Below is a small trained network, with its code and all its weights. Each question gives an input and a class and asks what happens when units are switched off, that is, made to give their printed mean instead of their output.

import numpy as np


def w(rows, s, z=0):
    codes = np.array(rows[::2]) - 128.0
    scale = np.full(codes.shape[1], s)
    scale[-1] = z or s
    return codes * scale


def f(y):
    return np.maximum(y, 0)


def log_softmax(a):
    a = a - a.max(-1, keepdims=True)
    return a - np.log(np.exp(a).sum(-1, keepdims=True))


def net(x, mask):
    res = np.array(x, float).reshape(1, 7) / 4 @ E
    y = f(res @ A[0][:, :-1].T + A[0][:, -1])
    res = res + np.where(mask, y, B[0][:, -1]) @ B[0][:, :-1]
    return log_softmax(res[-1] @ U[:, :-1].T + U[:, -1])


A, B = {}, {}
E = w([
[175,66,109,154,5,124,168,168,79],'x0',
[110,154,175,77,114,102,107,143,63],'x1',
[111,129,114,124,123,145,130,112,117],'x2',
[143,186,112,126,88,124,87,136,161],'x3',
[90,166,144,142,125,167,183,183,133],'x4',
[115,130,117,123,124,140,131,115,119],'x5',
[129,88,181,92,23,143,180,115,143],'x6',
],0.015)
A[0] = w([
[117,37,203,109,164,134,196,87,120,90],'neuron 0',
[102,145,229,49,87,112,116,118,91,95],'neuron 1',
[134,186,149,102,44,135,100,98,203,102],'neuron 2',
[129,84,137,133,100,158,179,74,252,92],'neuron 3',
[84,161,196,111,96,180,214,157,183,84],'neuron 4',
[105,155,180,84,174,135,132,77,190,1],'neuron 5',
[174,71,182,69,90,103,102,6,172,105],'neuron 6',
],0.02,0.0051)
B[0] = w([
[86,174,197,10,88,142,107,97,155,215],'neuron 0',
[227,118,117,182,178,145,181,54,126,219],'neuron 1',
[79,150,218,4,103,138,117,89,137,212],'neuron 2',
[234,124,140,167,182,133,173,51,89,239],'neuron 3',
[69,112,63,174,140,100,69,214,112,251],'neuron 4',
[139,97,136,126,66,131,148,139,91,218],'neuron 5',
[63,126,62,189,140,113,91,229,115,221],'neuron 6',
],0.015,0.023)
U = w([
[151,80,152,138,2,134,160,142,103,115],'0',
[121,151,138,131,154,134,110,123,123,244],'1',
[158,157,141,142,163,139,134,98,130,75],'2',
[93,139,124,140,153,122,93,150,126,47],'3',
[112,164,164,91,124,141,111,112,152,140],'4',
],0.02,0.011)

Each question gives the input, the list of numbers given to net, and the class t.
The units are the neurons (one row each of A and B). Each row of codes is followed by its name. A weight is (code - 128) times the scale printed after its matrix; where a second scale follows, it is the last column's (A, B and U).
mask holds one flag per neuron, in row order. A switched-off neuron (its flag False) gives its mean, the last column of its row in B, instead of its output. The means were averaged over made-up inputs and are rounded, as every weight is.
A unit's drop is (log p(t) with every unit on - log p(t) with that unit switched off) / (log p(t) with every unit on - log p(t) with every unit switched off).
The circuit of an input: a set's keep is (log p(t) with only the set's units on - log p(t) with every unit switched off) / (log p(t) with every unit on - log p(t) with every unit switched off). Starting from all 7 units, units are removed one at a time, each time the one whose removal leaves the highest keep (on an exact tie, the one counted first), for as long as the keep stays at least 0.8.
circuit, biggest first: the units of the circuit, biggest drop first
most important unit: the unit with the biggest drop
top k neurons: the k neurons with the biggest drops, biggest first
drop when u is switched off: that unit's drop, to one decimal
input [-3,0,2,-8,8,-5,8], class 1: top 2 neurons	neuron 4; neuron 3
input [-4,-1,-1,-4,3,0,-2], class 0: circuit, biggest first	neuron 5; neuron 2; neuron 6; neuron 3
input [2,4,-5,-3,5,6,8], class 1: circuit, biggest first	neuron 4; neuron 1
input [-6,2,-8,5,-6,-6,-1], class 0: top 3 neurons	neuron 5; neuron 4; neuron 0
input [-6,-8,2,-6,4,8,-2], class 2: most important unit	neuron 3
input [0,-1,1,-2,-8,-6,8], class 1: top 3 neurons	neuron 6; neuron 3; neuron 4
input [0,-2,7,-2,0,0,3], class 1: circuit, biggest first	neuron 5; neuron 1; neuron 3
input [5,-5,-3,7,1,4,0], class 4: top 2 neurons	neuron 2; neuron 5
input [2,-3,2,4,0,3,6], class 1: circuit, biggest first	neuron 3; neuron 6; neuron 4
input [2,5,0,6,-3,5,-1], class 4: top 3 neurons	neuron 3; neuron 2; neuron 4
input [7,-4,0,-8,-5,0,1], class 4: top 2 neurons	neuron 0; neuron 5
input [-5,-2,4,3,6,6,0], class 3: top 2 neurons	neuron 4; neuron 1
input [5,1,8,-8,-3,-6,2], class 4: top 2 neurons	neuron 0; neuron 5
input [-5,4,0,5,1,-4,7], class 1: most important unit	neuron 1
input [-4,3,-8,-3,4,8,3], class 0: top 3 neurons	neuron 5; neuron 6; neuron 3
input [-7,5,3,-7,-3,0,-1], class 0: top 2 neurons	neuron 5; neuron 2
input [-1,5,2,-5,-6,7,7], class 1: circuit, biggest first	neuron 6; neuron 1; neuron 0
input [-1,8,-5,-6,-1,-3,3], class 2: top 2 neurons	neuron 1; neuron 2
input [-4,1,1,-5,-5,7,2], class 3: top 2 neurons	neuron 6; neuron 2
input [3,7,2,5,-4,4,3], class 2: most important unit	neuron 1
input [2,0,-1,4,4,-5,5], class 1: top 2 neurons	neuron 4; neuron 5
input [-7,8,5,6,3,-3,-7], class 2: top 4 neurons	neuron 4; neuron 0; neuron 6; neuron 2
input [4,2,-7,2,5,7,-2], class 3: circuit, biggest first	neuron 5; neuron 3
input [5,6,6,3,2,-3,4], class 2: top 2 neurons	neuron 1; neuron 5
input [-1,-4,-4,2,2,4,5], class 1: circuit, biggest first	neuron 3; neuron 4; neuron 1
input [0,0,-4,0,-3,3,6], class 1: circuit, biggest first	neuron 6; neuron 1; neuron 3; neuron 2
input [-2,8,1,4,-4,-7,-7], class 2: most important unit	neuron 4
input [-4,-6,-4,-2,8,5,7], class 3: drop when neuron 1 is switched off	0.6
input [7,2,3,6,-8,2,6], class 3: drop when neuron 6 is switched off	1.3
input [0,6,1,-4,1,-3,-4], class 2: drop when neuron 5 is switched off	0.0
